Below is a small trained network, with its code and all its weights. Each question gives an input and a target symbol and asks what happens when units are switched off, that is, made to give their printed mean instead of their output.

import numpy as np


def w(rows, s, z=0):
    codes = np.array(rows[::2]) - 128.0
    scale = np.full(codes.shape[1], s)
    scale[-1] = z or s
    return codes * scale


def norm(h):
    return h / np.sqrt((h * h).mean(-1, keepdims=True) + 1e-5)


def f(y):
    return y / 2 * (1 + np.tanh(0.7978845608 * (y + 0.044715 * y**3)))


def softmax(a):
    e = np.exp(a - a.max(-1, keepdims=True))
    return e / e.sum(-1, keepdims=True)


def log_softmax(a):
    a = a - a.max(-1, keepdims=True)
    return a - np.log(np.exp(a).sum(-1, keepdims=True))


def net(x, mask):
    ids = ['αγδεζηθλξπσφω'.index(c) for c in x.split()]
    T = len(ids)
    res = E[ids] + P[:T]
    q, k, v = (norm(res) @ M[0].T for M in (Q, K, V))
    z = softmax(np.where(np.tri(T) > 0, q @ k.T / 2**0.5, -1e9)) @ v
    res = res + np.where(mask[0], z, O[0][:, -1]) @ O[0][:, :-1]
    y = f(norm(res) @ A[0][:, :-1].T + A[0][:, -1])
    res = res + np.where(mask[1:17], y, B[0][:, -1]) @ B[0][:, :-1]
    return log_softmax(norm(res)[-1] @ U[:, :-1].T + U[:, -1])


Q, K, V, O, A, B = {}, {}, {}, {}, {}, {}
E = w([
[156,98,107,129,65],'α',
[134,211,91,107,115],'γ',
[112,148,107,122,143],'δ',
[71,87,89,75,142],'ε',
[154,122,101,152,79],'ζ',
[115,111,123,82,99],'η',
[137,85,124,129,92],'θ',
[150,201,76,188,149],'λ',
[139,171,115,117,99],'ξ',
[145,168,112,124,89],'π',
[134,144,120,104,91],'σ',
[129,249,136,91,135],'φ',
[102,149,110,84,131],'ω',
],0.014)
P = w([
[186,154,168,124,204],'0',
[28,189,130,104,24],'1',
[158,119,130,107,142],'2',
[1,84,164,149,53],'3',
[138,111,86,94,142],'4',
[65,140,148,178,89],'5',
[191,144,98,96,99],'6',
[87,138,125,213,90],'7',
],0.011)
Q[0] = w([
[197,132,65,85,1],'h1',
[181,173,98,34,147],'h1',
],0.011)
K[0] = w([
[114,97,5,131,188],'h1',
[205,93,100,132,127],'h1',
],0.013)
V[0] = w([
[137,53,176,105,29],'h1',
[129,217,160,1,92],'h1',
],0.0087)
O[0] = w([
[155,106,73,211,197,5],'h1',
[142,255,11,81,231,254],'h1',
],0.0073,0.0047)
A[0] = w([
[199,136,90,109,105,91],'n1',
[65,171,147,222,106,109],'n2',
[243,151,145,132,248,1],'n3',
[217,102,51,59,154,83],'n4',
[183,165,120,158,127,157],'n5',
[81,142,107,100,14,137],'n6',
[56,135,122,69,155,157],'n7',
[158,163,151,107,188,32],'n8',
[61,121,77,146,178,50],'n9',
[125,75,213,116,219,38],'n10',
[121,97,141,65,149,158],'n11',
[151,97,112,138,117,72],'n12',
[109,105,116,147,111,32],'n13',
[120,171,81,114,114,126],'n14',
[210,100,76,133,255,26],'n15',
[72,96,53,97,11,177],'n16',
],0.0098,0.0016)
B[0] = w([
[129,89,203,64,136,168],'n1',
[136,88,202,229,162,203],'n2',
[41,134,57,192,73,162],'n3',
[220,58,165,97,244,195],'n4',
[168,78,152,109,82,170],'n5',
[77,128,84,184,123,250],'n6',
[133,109,130,198,85,203],'n7',
[78,100,87,131,132,148],'n8',
[139,207,152,103,69,170],'n9',
[178,191,202,129,214,117],'n10',
[161,125,237,123,113,139],'n11',
[120,152,132,108,112,113],'n12',
[71,160,112,96,166,119],'n13',
[99,131,168,142,147,239],'n14',
[118,87,83,196,41,157],'n15',
[101,236,108,164,69,254],'n16',
],0.011,0.0062)
U = w([
[170,98,179,224,148,235],'α',
[129,169,225,49,174,148],'γ',
[149,120,75,62,153,135],'δ',
[141,93,87,139,167,84],'ε',
[151,101,65,107,157,96],'ζ',
[86,222,155,162,12,170],'η',
[105,170,131,198,146,239],'θ',
[173,78,191,116,83,52],'λ',
[110,106,103,81,139,61],'ξ',
[159,101,206,106,173,70],'π',
[127,124,115,102,197,65],'σ',
[133,53,117,128,80,55],'φ',
[123,130,124,72,148,2],'ω',
],0.011,0.003)

Each question gives the input, a string of symbols that net reads in full, and the target symbol t.
The units are the heads (2 rows each of Q, K, V and O) and the neurons (one row each of A and B). Each row of codes is followed by its name. A weight is (code - 128) times the scale printed after its matrix; where a second scale follows, it is the last column's (O, A, B and U).
mask holds one flag per unit, heads first, then neurons. A switched-off unit (its flag False) gives its mean, the last column of its rows in O or B, instead of its output. The means were averaged over made-up inputs and are rounded, as every weight is.
A unit's drop is (log p(t) with every unit on - log p(t) with that unit switched off) / (log p(t) with every unit on - log p(t) with every unit switched off).
The circuit of an input: a set's keep is (log p(t) with only the set's units on - log p(t) with every unit switched off) / (log p(t) with every unit on - log p(t) with every unit switched off). Starting from the 12 units with the biggest drops (on a tie, the unit counted first), units are removed one at a time, each time the one whose removal leaves the highest keep (on an exact tie, the one counted first), for as long as the keep stays at least 0.8.
circuit, biggest first: the units of the circuit, biggest drop first
unit that matters most: the unit with the biggest drop
top k neurons: the k neurons with the biggest drops, biggest first
drop when u is switched off: that unit's drop, to one decimal
input π δ δ σ δ, target γ: circuit, biggest first	h1, n4, n11
input λ η δ σ φ, target γ: unit that matters most	n16
input ξ δ π ζ δ λ θ, target γ: top 2 neurons	n4, n1
input δ ζ ζ π δ δ ε, target γ: circuit, biggest first	n4, n11, n16
input ξ ε λ, target δ: top 2 neurons	n2, n16
input λ δ δ σ λ λ λ λ, target α: circuit, biggest first	n2, n16
input σ φ δ σ η, target γ: top 2 neurons	n4, n11
input λ σ ε δ δ λ ξ, target γ: top 2 neurons	n4, n1
input δ θ δ, target γ: top 2 neurons	n11, n2
input θ λ δ θ ζ, target γ: top 3 neurons	n4, n1, n16
input δ σ δ λ δ φ η, target γ: drop when n11 is switched off	0.1
input ξ λ δ σ α, target γ: drop when n1 is switched off	0.1
input δ λ ε, target γ: drop when n7 is switched off	-0.1
input θ λ δ, target α: unit that matters most	h1
